Here is a tiny trained network, its code and every weight. The questions are about switching its units off for an input and a class, where a switched-off unit gives its printed mean instead of its output.

import numpy as np


def w(rows, s, z=0):
    codes = np.array(rows[::2]) - 128.0
    scale = np.full(codes.shape[1], s)
    scale[-1] = z or s
    return codes * scale


def f(y):
    return y / 2 * (1 + np.tanh(0.7978845608 * (y + 0.044715 * y**3)))


def log_softmax(a):
    a = a - a.max(-1, keepdims=True)
    return a - np.log(np.exp(a).sum(-1, keepdims=True))


def net(x, mask):
    res = np.array(x, float).reshape(1, 8) / 4 @ E
    y = f(res @ A[0][:, :-1].T + A[0][:, -1])
    res = res + np.where(mask, y, B[0][:, -1]) @ B[0][:, :-1]
    return log_softmax(res[-1] @ U[:, :-1].T + U[:, -1])


A, B = {}, {}
E = w([
[102,123,89,85,25,175,112,211,108,3,36,206],'x0',
[92,216,42,127,204,115,86,212,76,135,153,93],'x1',
[46,91,116,83,37,103,30,188,194,229,185,82],'x2',
[28,212,204,64,130,203,226,138,121,240,110,162],'x3',
[90,61,173,114,145,33,147,199,52,117,71,89],'x4',
[120,76,161,100,167,148,157,194,157,127,239,168],'x5',
[92,159,102,149,63,40,139,77,47,121,230,183],'x6',
[242,214,107,140,75,91,240,216,189,179,148,109],'x7',
],0.0059)
A[0] = w([
[127,82,199,92,120,41,134,163,77,127,42,55,237],'n1',
[72,123,155,166,178,109,53,95,120,147,110,227,89],'n2',
[116,123,102,94,218,180,122,235,121,99,245,159,176],'n3',
[156,161,148,169,168,113,174,112,85,65,112,164,117],'n4',
[126,51,179,88,55,133,189,78,163,134,110,195,186],'n5',
[83,184,198,101,145,124,147,129,124,158,115,184,23],'n6',
[168,197,72,158,76,228,85,63,202,102,159,102,211],'n7',
[162,168,154,148,188,115,162,115,100,103,106,212,76],'n8',
[191,64,148,108,224,239,143,208,165,126,66,118,173],'n9',
[122,150,118,169,154,91,135,59,111,189,130,67,66],'n10',
[98,194,31,161,168,137,122,146,75,149,90,103,129],'n11',
[116,102,122,158,65,184,129,191,152,58,103,206,72],'n12',
[164,97,43,162,135,136,90,100,173,108,52,14,181],'n13',
[151,158,165,155,178,129,151,122,106,72,126,146,28],'n14',
[83,99,140,136,139,190,67,89,79,111,151,123,55],'n15',
[77,76,115,140,141,178,100,97,70,132,135,135,49],'n16',
[145,91,188,139,60,125,141,69,173,116,106,146,108],'n17',
[67,178,172,125,108,187,171,129,98,150,135,118,8],'n18',
[164,140,134,111,185,145,175,105,95,104,92,163,159],'n19',
[105,136,101,126,81,154,104,178,120,93,94,179,37],'n20',
[165,147,94,161,113,109,196,196,177,114,142,49,79],'n21',
[146,162,75,92,133,233,100,76,193,124,194,177,131],'n22',
[155,132,172,180,197,156,168,128,112,108,87,213,92],'n23',
[91,109,145,144,148,195,79,90,92,98,129,80,101],'n24',
[104,113,152,205,179,127,142,100,175,154,168,67,38],'n25',
[179,155,119,203,75,127,205,179,131,151,137,131,114],'n26',
[125,133,144,174,183,102,120,90,141,164,146,70,2],'n27',
[99,154,95,89,73,131,132,191,74,87,64,179,123],'n28',
[95,131,132,127,130,184,161,135,85,213,83,145,159],'n29',
[96,182,185,75,91,162,152,132,97,132,119,121,45],'n30',
[168,171,67,119,69,111,150,127,99,186,76,100,119],'n31',
[89,237,41,94,170,146,76,181,79,112,128,89,137],'n32',
[178,155,118,119,114,100,176,160,144,139,137,128,13],'n33',
[98,131,80,137,83,162,131,169,122,85,106,156,4],'n34',
[157,121,166,157,152,108,131,112,65,180,154,88,167],'n35',
[96,159,144,121,163,150,148,118,120,172,139,138,44],'n36',
[107,114,123,116,65,129,101,160,128,170,160,84,39],'n37',
[80,123,128,96,36,123,53,159,175,166,128,93,83],'n38',
[66,97,122,114,178,213,85,91,96,102,95,110,67],'n39',
[177,168,123,139,62,90,158,179,163,168,128,129,28],'n40',
[160,147,153,181,149,177,167,120,46,112,118,138,22],'n41',
[206,76,115,176,124,111,77,142,144,55,222,136,144],'n42',
[101,135,134,43,138,207,196,95,135,185,152,186,209],'n43',
[119,73,181,93,159,83,172,222,70,132,166,155,254],'n44',
[127,84,167,130,204,101,159,130,173,151,167,90,147],'n45',
[91,138,175,128,81,106,58,162,169,181,120,106,65],'n46',
[116,149,99,123,45,44,166,57,1,102,228,212,208],'n47',
],0.0072,0.0039)
B[0] = w([
[76,176,55,91,119,105,152,64,129,129,31,163,238],'n1',
[106,107,153,108,157,162,188,127,93,79,148,85,162],'n2',
[152,114,187,201,79,160,155,30,161,175,77,127,199],'n3',
[83,127,117,176,80,110,77,171,194,121,180,84,187],'n4',
[169,150,192,180,89,112,158,88,120,177,82,76,221],'n5',
[169,16,70,170,205,49,74,191,69,110,115,164,158],'n6',
[67,151,94,114,123,82,165,94,117,110,68,165,226],'n7',
[81,117,132,138,85,79,103,146,185,119,176,66,172],'n8',
[87,200,115,112,106,203,59,112,114,174,154,117,246],'n9',
[196,203,165,83,179,128,157,110,179,64,176,187,165],'n10',
[139,110,168,172,71,114,144,75,152,183,75,94,188],'n11',
[212,210,188,83,184,93,134,149,137,85,149,161,203],'n12',
[138,127,90,182,171,195,75,151,106,157,97,168,222],'n13',
[72,61,117,141,97,35,100,165,170,105,199,69,148],'n14',
[108,73,127,110,163,166,232,132,94,77,152,56,161],'n15',
[121,92,138,88,153,166,231,158,86,53,177,62,154],'n16',
[189,88,204,171,104,116,182,98,107,191,118,68,174],'n17',
[169,10,84,155,195,44,54,173,91,137,94,163,159],'n18',
[89,135,131,138,95,109,93,116,149,137,177,91,191],'n19',
[192,174,212,73,196,83,143,174,170,38,172,162,167],'n20',
[107,87,108,105,159,168,209,139,41,110,147,102,192],'n21',
[53,151,61,41,66,31,156,53,122,98,66,172,194],'n22',
[84,124,130,151,72,77,74,148,154,123,167,88,189],'n23',
[122,87,155,110,126,194,173,149,91,111,141,117,162],'n24',
[179,165,212,73,141,106,121,183,154,61,164,159,159],'n25',
[68,84,114,105,168,221,188,146,54,98,148,109,196],'n26',
[217,172,187,60,177,63,147,173,150,66,184,174,151],'n27',
[179,206,196,98,166,111,137,125,147,94,175,201,221],'n28',
[155,79,80,173,180,130,41,155,82,108,123,170,185],'n29',
[214,87,104,171,178,94,86,156,101,77,140,158,160],'n30',
[117,121,143,155,164,203,152,135,133,85,118,119,184],'n31',
[214,76,217,172,50,111,194,86,141,187,44,83,211],'n32',
[113,58,120,94,126,144,186,161,78,77,161,75,148],'n33',
[220,133,182,74,160,62,143,163,151,93,197,145,153],'n34',
[161,174,152,87,132,122,121,115,155,82,129,180,172],'n35',
[180,119,129,133,166,87,106,151,128,106,112,163,142],'n36',
[103,76,113,183,103,92,104,169,161,61,174,79,157],'n37',
[84,158,119,202,83,117,91,167,209,76,194,86,198],'n38',
[104,118,130,100,119,177,174,141,92,117,137,101,179],'n39',
[84,58,127,119,153,195,185,161,92,66,169,93,180],'n40',
[80,107,113,158,95,62,116,164,200,110,199,98,153],'n41',
[165,59,79,179,200,99,62,151,46,156,33,176,213],'n42',
[154,119,86,186,166,150,85,119,90,127,86,154,225],'n43',
[76,173,91,145,131,128,149,36,165,107,53,170,222],'n44',
[157,196,150,90,133,126,131,108,157,85,118,189,180],'n45',
[86,139,103,165,71,108,95,146,190,82,179,79,169],'n46',
[106,182,129,120,115,255,50,123,91,209,142,152,254],'n47',
],0.007,0.0083)
U = w([
[251,175,196,47,154,60,149,150,160,77,201,183,55],'0',
[213,1,48,192,181,68,57,167,65,130,99,161,77],'1',
[99,31,119,84,135,189,255,146,56,98,189,61,62],'2',
[73,87,105,183,45,42,80,157,231,125,216,64,62],'3',
[145,138,131,181,104,150,151,79,147,143,100,156,254],'4',
[226,78,214,186,46,103,191,65,145,217,79,86,88],'5',
[65,150,45,68,94,46,177,62,134,124,55,176,56],'6',
[125,178,124,122,114,213,65,132,120,207,141,138,182],'7',
],0.0086,0.0067)

Each question gives the input, the list of numbers given to net, and the class t.
The units are the neurons (one row each of A and B). Each row of codes is followed by its name. A weight is (code - 128) times the scale printed after its matrix; where a second scale follows, it is the last column's (A, B and U).
mask holds one flag per neuron, in row order. A switched-off neuron (its flag False) gives its mean, the last column of its row in B, instead of its output. The means were averaged over made-up inputs and are rounded, as every weight is.
A unit's drop is (log p(t) with every unit on - log p(t) with that unit switched off) / (log p(t) with every unit on - log p(t) with every unit switched off).
The circuit of an input: a set's keep is (log p(t) with only the set's units on - log p(t) with every unit switched off) / (log p(t) with every unit on - log p(t) with every unit switched off). Starting from the 12 units with the biggest drops (on a tie, the unit counted first), units are removed one at a time, each time the one whose removal leaves the highest keep (on an exact tie, the one counted first), for as long as the keep stays at least 0.8.
units of the circuit, in order: the units of the circuit, biggest drop first
unit that matters most: the unit with the biggest drop
top k neurons: the k neurons with the biggest drops, biggest first
drop of u: that unit's drop, to one decimal
input [-4,4,-5,-5,-7,-2,-8,3], class 7: units of the circuit, in order	[n9]
input [8,-7,-3,-8,6,2,2,-2], class 0: top 2 neurons	[n12; n28]
input [4,-2,-5,-7,-1,-7,-8,-1], class 7: units of the circuit, in order	[n9; n13]
input [-6,1,0,-6,-4,4,8,-8], class 2: top 3 neurons	[n15; n16; n2]
input [-7,-4,2,-1,-7,0,3,8], class 2: units of the circuit, in order	[n26; n40]
input [4,-2,-2,0,-5,-3,1,-1], class 6: units of the circuit, in order	[n7; n22]
input [-2,1,0,3,-5,-4,0,-2], class 6: units of the circuit, in order	[n22; n7]
input [4,-5,0,7,-1,4,5,-6], class 1: units of the circuit, in order	[n6; n18]
input [4,-8,6,-6,-6,-4,6,-4], class 5: top 2 neurons	[n17; n5]
input [-4,-7,6,4,5,-1,8,1], class 7: top 2 neurons	[n47; n32]
input [-1,8,-6,-7,0,4,-6,-6], class 5: units of the circuit, in order	[n3; n32]
input [8,-4,8,1,-5,-7,0,6], class 0: units of the circuit, in order	[n12; n20]
input [-4,5,6,4,6,-1,-6,-2], class 3: top 2 neurons	[n46; n38]
input [-7,0,5,7,7,-3,4,4], class 0: unit that matters most	n10
input [8,-7,3,0,2,7,-4,7], class 0: top 3 neurons	[n12; n20; n28]
input [-5,8,-3,-1,4,-1,0,7], class 5: top 3 neurons	[n32; n11; n3]
input [-6,6,-3,-3,0,-1,6,1], class 0: top 4 neurons	[n10; n27; n35; n9]
input [-7,6,-7,2,-8,-3,-2,3], class 6: top 2 neurons	[n22; n7]
input [-4,1,-4,6,7,-1,6,7], class 2: top 3 neurons	[n26; n33; n40]
input [5,-8,-7,2,-1,-2,-3,-7], class 5: unit that matters most	n5
input [2,-4,-5,7,1,2,-6,-8], class 2: top 2 neurons	[n39; n16]
input [3,-6,0,2,-8,7,7,6], class 6: top 3 neurons	[n22; n7; n32]
input [-4,2,-4,-4,1,-8,8,8], class 2: drop of n40	0.1
input [1,-3,-6,-4,6,-1,-7,-3], class 7: drop of n9	0.5
